Here is a tiny trained network, its code and every weight. The questions are about switching its units off for an input and a class, where a switched-off unit gives its printed mean instead of its output.

import numpy as np


def w(rows, s, z=0):
    codes = np.array(rows[::2]) - 128.0
    scale = np.full(codes.shape[1], s)
    scale[-1] = z or s
    return codes * scale


def f(y):
    return np.maximum(y, 0)


def log_softmax(a):
    a = a - a.max(-1, keepdims=True)
    return a - np.log(np.exp(a).sum(-1, keepdims=True))


def net(x, mask):
    res = np.array(x, float).reshape(1, 7) / 4 @ E
    y = f(res @ A[0][:, :-1].T + A[0][:, -1])
    res = res + np.where(mask, y, B[0][:, -1]) @ B[0][:, :-1]
    return log_softmax(res[-1] @ U[:, :-1].T + U[:, -1])


A, B = {}, {}
E = w([
[132,126,124,127,130,120,130,132],'x0',
[125,124,129,116,126,133,136,123],'x1',
[240,111,122,87,70,215,60,158],'x2',
[106,174,161,44,89,15,55,143],'x3',
[123,127,124,124,135,133,123,132],'x4',
[124,128,126,128,130,133,125,131],'x5',
[127,2,237,122,181,116,104,162],'x6',
],0.01)
A[0] = w([
[192,104,110,138,144,187,123,139,128],'n1',
[179,140,118,85,80,156,98,150,155],'n2',
[88,170,138,111,122,85,136,117,254],'n3',
[95,91,157,122,156,94,130,131,155],'n4',
[124,202,54,132,102,139,131,102,217],'n5',
[131,126,120,160,136,138,132,147,157],'n6',
[126,176,70,119,103,134,142,110,200],'n7',
[115,112,118,174,171,141,190,127,198],'n8',
[153,101,99,194,166,189,172,122,240],'n9',
[248,124,128,97,81,186,79,155,167],'n10',
[181,104,140,86,97,135,98,147,135],'n11',
[132,40,239,121,191,118,104,158,199],'n12',
],0.012,0.0076)
B[0] = w([
[157,106,184,130,79,187,137,112,182],'n1',
[174,143,131,91,73,116,94,131,190],'n2',
[85,202,107,109,156,78,132,155,211],'n3',
[105,125,157,133,173,123,104,117,180],'n4',
[137,228,86,138,60,113,167,106,230],'n5',
[109,127,134,134,124,154,143,119,152],'n6',
[131,216,91,134,90,107,156,123,205],'n7',
[88,109,92,198,160,170,170,98,202],'n8',
[136,114,153,214,102,248,191,45,231],'n9',
[228,122,161,98,59,155,92,122,231],'n10',
[168,85,125,82,109,125,83,160,179],'n11',
[97,78,163,119,192,154,90,152,249],'n12',
],0.011,0.017)
U = w([
[84,160,48,193,130,144,209,91,132],'0',
[64,66,136,190,204,158,156,109,182],'1',
[197,164,138,149,54,162,166,86,47],'2',
[170,58,198,140,120,197,114,125,5],'3',
[61,186,81,104,119,3,156,173,235],'4',
[71,142,186,100,221,42,85,165,214],'5',
[207,179,88,83,75,60,74,150,56],'6',
[163,60,149,44,130,81,52,221,147],'7',
],0.0076,0.0021)

Each question gives the input, the list of numbers given to net, and the class t.
The units are the neurons (one row each of A and B). Each row of codes is followed by its name. A weight is (code - 128) times the scale printed after its matrix; where a second scale follows, it is the last column's (A, B and U).
mask holds one flag per neuron, in row order. A switched-off neuron (its flag False) gives its mean, the last column of its row in B, instead of its output. The means were averaged over made-up inputs and are rounded, as every weight is.
A unit's drop is (log p(t) with every unit on - log p(t) with that unit switched off) / (log p(t) with every unit on - log p(t) with every unit switched off).
The circuit of an input: a set's keep is (log p(t) with only the set's units on - log p(t) with every unit switched off) / (log p(t) with every unit on - log p(t) with every unit switched off). Starting from all 12 units, units are removed one at a time, each time the one whose removal leaves the highest keep (on an exact tie, the one counted first), for as long as the keep stays at least 0.8.
circuit, biggest first: the units of the circuit, biggest drop first
most important unit: the unit with the biggest drop
top k neurons: the k neurons with the biggest drops, biggest first
drop of u: that unit's drop, to one decimal
input [3,-8,0,-8,-2,-1,-4], class 0: top 2 neurons	n8, n10
input [1,3,-5,-1,5,0,1], class 1: most important unit	n5
input [7,-2,0,4,0,-8,-3], class 4: circuit, biggest first	n10, n9
input [-4,7,8,6,-6,7,1], class 7: top 2 neurons	n5, n11
input [0,0,1,-8,-2,-7,3], class 3: top 2 neurons	n1, n3
input [-4,4,0,3,8,3,5], class 5: circuit, biggest first	n10, n9
input [2,-2,0,8,6,-7,0], class 4: circuit, biggest first	n10, n3
input [-2,-6,2,1,7,-1,1], class 7: circuit, biggest first	n9, n5
input [-2,6,3,1,0,7,0], class 6: top 3 neurons	n9, n12, n8
input [1,0,0,-4,-4,6,-3], class 0: top 2 neurons	n10, n2
input [5,6,-1,-7,3,0,3], class 1: top 2 neurons	n10, n8
input [4,-6,-7,-1,-2,5,1], class 1: top 2 neurons	n5, n7
input [-5,7,7,1,7,-3,-7], class 6: top 3 neurons	n9, n2, n8
input [4,5,-6,2,2,0,-2], class 4: circuit, biggest first	n9
input [-6,-3,4,1,-8,6,4], class 7: top 3 neurons	n9, n8, n11
input [-6,-5,-1,3,8,0,-1], class 4: top 2 neurons	n9, n10
input [0,-5,0,7,2,-6,-3], class 4: top 2 neurons	n10, n3
input [-5,-4,4,4,-7,8,-6], class 6: drop of n12	0.0
input [4,7,6,2,-8,1,7], class 7: drop of n9	0.3
input [-5,7,-8,0,-7,-6,3], class 1: drop of n9	-0.1
input [2,8,7,4,7,1,0], class 6: most important unit	n12
